Below is a small trained network, with its code and all its weights. Each question gives an input and a class and asks what happens when units are switched off, that is, made to give their printed mean instead of their output.

import numpy as np


def w(rows, s, z=0):
    codes = np.array(rows[::2]) - 128.0
    scale = np.full(codes.shape[1], s)
    scale[-1] = z or s
    return codes * scale


def norm(h):
    return h / np.sqrt((h * h).mean(-1, keepdims=True) + 1e-5)


def f(y):
    return np.maximum(y, 0)


def log_softmax(a):
    a = a - a.max(-1, keepdims=True)
    return a - np.log(np.exp(a).sum(-1, keepdims=True))


def net(x, mask):
    res = np.array(x, float).reshape(1, 7) / 4 @ E
    u = 0
    for l in range(2):
        y = f(norm(res) @ A[l][:, :-1].T + A[l][:, -1])
        res = res + np.where(mask[u : u + 8], y, B[l][:, -1]) @ B[l][:, :-1]
        u += 8
    return log_softmax(norm(res)[-1] @ U[:, :-1].T + U[:, -1])


A, B = {}, {}
E = w([
[3,168,115,49,136,115],'x0',
[167,225,217,73,162,219],'x1',
[64,98,85,52,128,254],'x2',
[201,148,142,164,202,175],'x3',
[165,178,123,66,199,105],'x4',
[108,184,208,226,162,139],'x5',
[166,250,79,192,45,154],'x6',
],0.0048)
A[0] = w([
[135,188,144,221,95,95,13],'0.n0',
[189,110,165,57,198,183,92],'0.n1',
[59,164,255,121,99,152,60],'0.n2',
[202,91,124,111,106,86,103],'0.n3',
[113,119,159,152,144,162,58],'0.n4',
[105,65,91,205,78,121,31],'0.n5',
[175,242,175,162,142,74,5],'0.n6',
[65,171,97,141,143,138,51],'0.n7',
],0.0094,0.0028)
B[0] = w([
[156,170,166,162,65,109,215],'0.n0',
[180,184,162,137,132,175,254],'0.n1',
[149,49,145,187,85,129,225],'0.n2',
[130,110,135,125,148,198,184],'0.n3',
[146,157,140,43,92,109,153],'0.n4',
[143,79,85,80,129,221,211],'0.n5',
[117,164,2,200,165,75,231],'0.n6',
[78,136,78,124,223,119,166],'0.n7',
],0.009,0.0046)
A[1] = w([
[175,159,130,158,219,132,3],'1.n0',
[17,178,108,150,117,212,140],'1.n1',
[122,133,82,116,231,165,125],'1.n2',
[161,147,181,184,154,152,152],'1.n3',
[114,55,94,87,181,77,121],'1.n4',
[90,25,144,191,59,234,49],'1.n5',
[169,94,134,204,162,159,146],'1.n6',
[95,79,78,45,2,80,135],'1.n7',
],0.0083,0.0052)
B[1] = w([
[10,80,68,70,103,113,171],'1.n0',
[84,66,102,132,170,47,229],'1.n1',
[91,99,143,175,177,164,225],'1.n2',
[106,130,162,53,106,125,245],'1.n3',
[155,146,191,95,50,90,216],'1.n4',
[108,79,68,180,101,137,246],'1.n5',
[137,115,182,144,174,66,254],'1.n6',
[76,147,99,79,87,130,247],'1.n7',
],0.011,0.0045)
U = w([
[199,237,142,208,81,74,170],'0',
[85,161,133,20,62,86,44],'1',
[210,95,111,165,135,207,2],'2',
[175,204,191,64,171,250,110],'3',
[115,86,222,120,172,104,240],'4',
[109,196,53,127,196,117,124],'5',
[81,59,76,155,25,154,165],'6',
],0.018,0.0053)

Each question gives the input, the list of numbers given to net, and the class t.
The units are the neurons (one row each of A and B). Each row of codes is followed by its name. A weight is (code - 128) times the scale printed after its matrix; where a second scale follows, it is the last column's (A, B and U).
mask holds one flag per neuron, layer by layer. A switched-off neuron (its flag False) gives its mean, the last column of its row in B, instead of its output. The means were averaged over made-up inputs and are rounded, as every weight is.
A unit's drop is (log p(t) with every unit on - log p(t) with that unit switched off) / (log p(t) with every unit on - log p(t) with every unit switched off).
The circuit of an input: a set's keep is (log p(t) with only the set's units on - log p(t) with every unit switched off) / (log p(t) with every unit on - log p(t) with every unit switched off). Starting from the 12 units with the biggest drops (on a tie, the unit counted first), units are removed one at a time, each time the one whose removal leaves the highest keep (on an exact tie, the one counted first), for as long as the keep stays at least 0.8.
units of the circuit, in order: the units of the circuit, biggest drop first
unit that matters most: the unit with the biggest drop
k most important neurons: the k neurons with the biggest drops, biggest first
top k neurons in layer l: the k neurons of layer l with the biggest drops, biggest first
drop of u: that unit's drop, to one decimal
input [6,-5,-6,8,-1,-8,-4], class 1: top 2 neurons in layer 0 : (0.n1, 0.n6)
input [0,0,-2,3,6,0,4], class 5: unit that matters most : 0.n6
input [4,-1,-5,8,7,-5,-8], class 3: units of the circuit, in order : (0.n1, 1.n1)
input [4,1,-1,-2,-5,-4,5], class 1: 3 most important neurons : (0.n2, 1.n7, 0.n3)
input [-5,-5,-1,6,-2,-8,-5], class 2: units of the circuit, in order : (0.n3, 1.n1, 1.n7)
input [2,2,3,5,-5,-6,7], class 5: units of the circuit, in order : (0.n2, 1.n4)
input [-5,8,5,-7,8,4,5], class 0: 2 most important neurons : (0.n6, 0.n5)
input [1,-7,4,8,0,7,-1], class 4: 2 most important neurons : (1.n6, 0.n2)
input [8,-4,7,8,-6,8,7], class 4: units of the circuit, in order : (1.n1, 1.n7)
input [1,-7,3,-8,7,4,6], class 1: 2 most important neurons : (0.n6, 0.n1)
input [-8,-5,-5,0,-3,0,-2], class 2: units of the circuit, in order : (0.n5, 1.n7)
input [-5,-4,-5,3,-5,-1,-4], class 2: units of the circuit, in order : (0.n5, 1.n7)
input [3,-2,1,6,5,-4,-3], class 3: top 3 neurons in layer 0 : (0.n1, 0.n6, 0.n2)
input [8,-1,-6,5,-6,-4,-3], class 1: most important neuron : (0.n2)
input [-8,6,2,4,-1,6,1], class 0: top 3 neurons in layer 0 : (0.n6, 0.n5, 0.n0)
input [-2,-1,-8,0,7,-3,-3], class 5: 4 most important neurons : (0.n6, 0.n2, 1.n0, 0.n5)
input [2,3,6,-6,2,1,-5], class 6: units of the circuit, in order : (0.n2, 1.n5)
input [2,6,-2,4,5,-6,4], class 5: top 2 neurons in layer 0 : (0.n6, 0.n0)
input [-4,2,0,-8,0,8,-1], class 0: 2 most important neurons : (0.n0, 0.n6)
input [6,8,8,2,7,2,7], class 5: units of the circuit, in order : (1.n1)
input [-7,0,-2,1,-5,-3,0], class 2: 2 most important neurons : (0.n3, 1.n7)
input [4,3,-1,8,8,5,0], class 5: 2 most important neurons : (0.n6, 1.n0)
input [-2,-2,5,3,4,-2,-6], class 3: top 2 neurons in layer 1 : (1.n1, 1.n5)
input [-5,6,2,0,-5,-1,-1], class 3: top 2 neurons in layer 0 : (0.n1, 0.n4)
input [7,0,-6,2,4,-8,8], class 5: drop of 1.n4 : 0.2
input [8,3,-7,-2,7,-2,3], class 5: drop of 0.n6 : 0.2
input [4,-8,-1,0,8,-4,-4], class 1: unit that matters most : 1.n4
input [0,2,2,4,7,-5,4], class 3: drop of 0.n1 : 0.5
input [7,7,2,5,-8,2,2], class 6: drop of 0.n2 : 2.1
